Below are the code and all the weights of a small trained network. Each question names an input and a target symbol and asks about switching units off, where a switched-off unit gives its printed mean instead of its output.

import numpy as np


def w(rows, s, z=0):
    codes = np.array(rows[::2]) - 128.0
    scale = np.full(codes.shape[1], s)
    scale[-1] = z or s
    return codes * scale


def softmax(a):
    e = np.exp(a - a.max(-1, keepdims=True))
    return e / e.sum(-1, keepdims=True)


def log_softmax(a):
    a = a - a.max(-1, keepdims=True)
    return a - np.log(np.exp(a).sum(-1, keepdims=True))


def net(x, mask):
    ids = ['Ψαδζηθλμσω'.index(c) for c in x.split()]
    T = len(ids)
    res = E[ids] + P[:T]
    u = 0
    for l in range(3):
        r = res
        for j in range(3):
            rows = slice(3 * j, 3 * j + 3)
            q, k, v = (r @ M[l][rows].T for M in (Q, K, V))
            z = softmax(np.where(np.tri(T) > 0, q @ k.T / 3**0.5, -1e9)) @ v
            o = O[l][rows]
            res = res + np.where(mask[u + j], z, o[:, -1]) @ o[:, :-1]
        u += 3
    return log_softmax(res[-1] @ U[:, :-1].T + U[:, -1])


Q, K, V, O = {}, {}, {}, {}
E = w([
[84,134,185],'Ψ',
[177,97,129],'α',
[137,183,223],'δ',
[48,81,154],'ζ',
[111,90,146],'η',
[137,183,221],'θ',
[141,254,40],'λ',
[152,67,113],'μ',
[115,90,144],'σ',
[186,98,124],'ω',
],0.0076)
P = w([
[254,107,163],'0',
[125,116,162],'1',
[114,125,152],'2',
[100,131,144],'3',
[84,134,137],'4',
[69,137,132],'5',
[52,143,126],'6',
],0.009)
Q[0] = w([
[155,114,157],'0.h1',
[74,23,166],'0.h1',
[49,141,68],'0.h1',
[184,145,164],'0.h2',
[113,167,96],'0.h2',
[73,133,80],'0.h2',
[122,56,83],'0.h3',
[83,42,188],'0.h3',
[94,173,253],'0.h3',
],0.019)
K[0] = w([
[109,106,155],'0.h1',
[9,57,105],'0.h1',
[147,168,59],'0.h1',
[105,101,166],'0.h2',
[164,183,172],'0.h2',
[165,178,116],'0.h2',
[77,49,106],'0.h3',
[20,125,181],'0.h3',
[117,248,212],'0.h3',
],0.018)
V[0] = w([
[89,150,34],'0.h1',
[117,144,99],'0.h1',
[124,146,116],'0.h1',
[103,191,82],'0.h2',
[139,92,146],'0.h2',
[161,2,200],'0.h2',
[88,175,199],'0.h3',
[70,205,201],'0.h3',
[108,168,115],'0.h3',
],0.009)
O[0] = w([
[255,164,143,5],'0.h1',
[174,152,138,89],'0.h1',
[139,145,136,110],'0.h1',
[123,174,176,54],'0.h2',
[126,108,106,159],'0.h2',
[125,30,39,240],'0.h2',
[171,72,69,203],'0.h3',
[186,82,53,195],'0.h3',
[156,144,99,98],'0.h3',
],0.0099,0.003)
Q[1] = w([
[194,101,234],'1.h1',
[230,138,173],'1.h1',
[55,107,96],'1.h1',
[172,169,124],'1.h2',
[15,97,89],'1.h2',
[40,119,88],'1.h2',
[208,137,102],'1.h3',
[169,194,175],'1.h3',
[83,148,6],'1.h3',
],0.016)
K[1] = w([
[227,129,81],'1.h1',
[204,112,66],'1.h1',
[86,153,142],'1.h1',
[78,143,112],'1.h2',
[133,38,252],'1.h2',
[106,51,239],'1.h2',
[143,161,181],'1.h3',
[214,104,150],'1.h3',
[103,178,30],'1.h3',
],0.019)
V[1] = w([
[8,162,72],'1.h1',
[112,117,100],'1.h1',
[72,180,151],'1.h1',
[153,185,100],'1.h2',
[166,122,197],'1.h2',
[160,187,106],'1.h2',
[125,133,123],'1.h3',
[160,39,216],'1.h3',
[132,115,140],'1.h3',
],0.011)
O[1] = w([
[70,9,125,220],'1.h1',
[91,106,116,167],'1.h1',
[167,72,157,109],'1.h1',
[117,72,154,13],'1.h2',
[89,99,91,80],'1.h2',
[108,55,151,1],'1.h2',
[120,131,127,127],'1.h3',
[211,85,109,169],'1.h3',
[149,116,122,135],'1.h3',
],0.012,0.0082)
Q[2] = w([
[103,111,83],'2.h1',
[169,132,5],'2.h1',
[83,88,237],'2.h1',
[113,175,146],'2.h2',
[117,108,30],'2.h2',
[184,46,244],'2.h2',
[214,71,79],'2.h3',
[116,64,124],'2.h3',
[144,85,88],'2.h3',
],0.022)
K[2] = w([
[201,158,112],'2.h1',
[75,249,158],'2.h1',
[205,13,49],'2.h1',
[85,126,147],'2.h2',
[137,202,89],'2.h2',
[225,36,136],'2.h2',
[160,203,163],'2.h3',
[143,96,227],'2.h3',
[179,151,193],'2.h3',
],0.018)
V[2] = w([
[128,49,92],'2.h1',
[52,50,64],'2.h1',
[61,200,132],'2.h1',
[204,185,157],'2.h2',
[67,128,137],'2.h2',
[97,181,168],'2.h2',
[103,248,141],'2.h3',
[112,104,124],'2.h3',
[104,125,125],'2.h3',
],0.015)
O[2] = w([
[101,171,32,202],'2.h1',
[12,165,74,255],'2.h1',
[66,97,229,116],'2.h1',
[39,71,76,50],'2.h2',
[141,172,200,122],'2.h2',
[73,144,185,50],'2.h2',
[138,207,20,25],'2.h3',
[133,94,142,153],'2.h3',
[140,90,124,137],'2.h3',
],0.012,0.0092)
U = w([
[41,122,213,45],'Ψ',
[105,26,134,33],'α',
[172,201,170,61],'δ',
[18,205,139,219],'ζ',
[118,93,174,90],'η',
[170,203,163,46],'θ',
[238,73,172,172],'λ',
[164,141,30,213],'μ',
[127,90,171,81],'σ',
[87,2,140,2],'ω',
],0.0045,0.0057)

Each question gives the input, a string of symbols that net reads in full, and the target symbol t.
The units are the heads (3 rows each of Q, K, V and O). Each row of codes is followed by its name. A weight is (code - 128) times the scale printed after its matrix; where a second scale follows, it is the last column's (O and U).
mask holds one flag per head, layer by layer. A switched-off head (its flag False) gives its mean, the last column of its rows in O, instead of its output. The means were averaged over made-up inputs and are rounded, as every weight is.
A unit's drop is (log p(t) with every unit on - log p(t) with that unit switched off) / (log p(t) with every unit on - log p(t) with every unit switched off).
The circuit of an input: a set's keep is (log p(t) with only the set's units on - log p(t) with every unit switched off) / (log p(t) with every unit on - log p(t) with every unit switched off). Starting from all 9 units, units are removed one at a time, each time the one whose removal leaves the highest keep (on an exact tie, the one counted first), for as long as the keep stays at least 0.8.
units of the circuit, in order: the units of the circuit, biggest drop first
unit that matters most: the unit with the biggest drop
heads that matter: for each layer, one digit per head in row order, 1 if its drop is at least 0.15 and else 0, layers parted by /
input Ψ λ ω, target Ψ: units of the circuit, in order -> (2.h1 1.h3)
input λ Ψ Ψ, target λ: units of the circuit, in order -> (2.h1 1.h1)
input λ ω Ψ δ ζ η, target λ: unit that matters most -> 2.h1
input θ λ δ θ, target θ: heads that matter -> 101 / 101 / 010
input λ ω Ψ δ μ, target λ: units of the circuit, in order -> (2.h1 1.h1)
input ω Ψ λ ω, target ω: heads that matter -> 011 / 101 / 001
input ζ α λ μ α, target ζ: units of the circuit, in order -> (1.h3 1.h2 2.h1)
input Ψ θ θ λ ζ Ψ σ, target Ψ: units of the circuit, in order -> (0.h3 2.h1 1.h3)
input μ δ ζ, target μ: units of the circuit, in order -> (0.h3 2.h1 0.h2)
input Ψ Ψ λ ω Ψ μ θ, target Ψ: units of the circuit, in order -> (2.h1 0.h3 1.h3)
input θ λ Ψ ω, target θ: units of the circuit, in order -> (1.h1 1.h3 2.h2 0.h1)
input Ψ Ψ δ λ η μ, target Ψ: units of the circuit, in order -> (2.h1 1.h3 2.h2)
input δ ω μ λ, target δ: heads that matter -> 100 / 101 / 010
input Ψ ω λ η, target Ψ: heads that matter -> 100 / 001 / 110
input λ Ψ ζ μ ζ, target λ: units of the circuit, in order -> (0.h3 2.h1 0.h2)
input λ λ Ψ σ, target μ: heads that matter -> 011 / 110 / 101
input δ μ Ψ μ θ α λ, target δ: heads that matter -> 101 / 101 / 010
input λ η Ψ μ μ Ψ α, target λ: units of the circuit, in order -> (2.h1 1.h1)
input θ ω λ σ, target θ: heads that matter -> 100 / 101 / 010
input Ψ λ Ψ, target Ψ: heads that matter -> 101 / 001 / 110
input Ψ ζ ω ω ζ λ ζ, target Ψ: units of the circuit, in order -> (0.h1 2.h1 1.h3)
input μ δ λ μ θ, target μ: unit that matters most -> 1.h1
input Ψ λ σ ζ θ μ ζ, target Ψ: unit that matters most -> 0.h3
input δ δ θ λ θ δ, target δ: heads that matter -> 001 / 101 / 010
input ω η α ω Ψ λ μ, target ω: units of the circuit, in order -> (1.h1 2.h2)
input Ψ λ λ ζ, target μ: heads that matter -> 110 / 011 / 101
input θ ω θ λ σ Ψ δ, target θ: heads that matter -> 101 / 101 / 010
input Ψ α θ, target μ: heads that matter -> 001 / 001 / 110
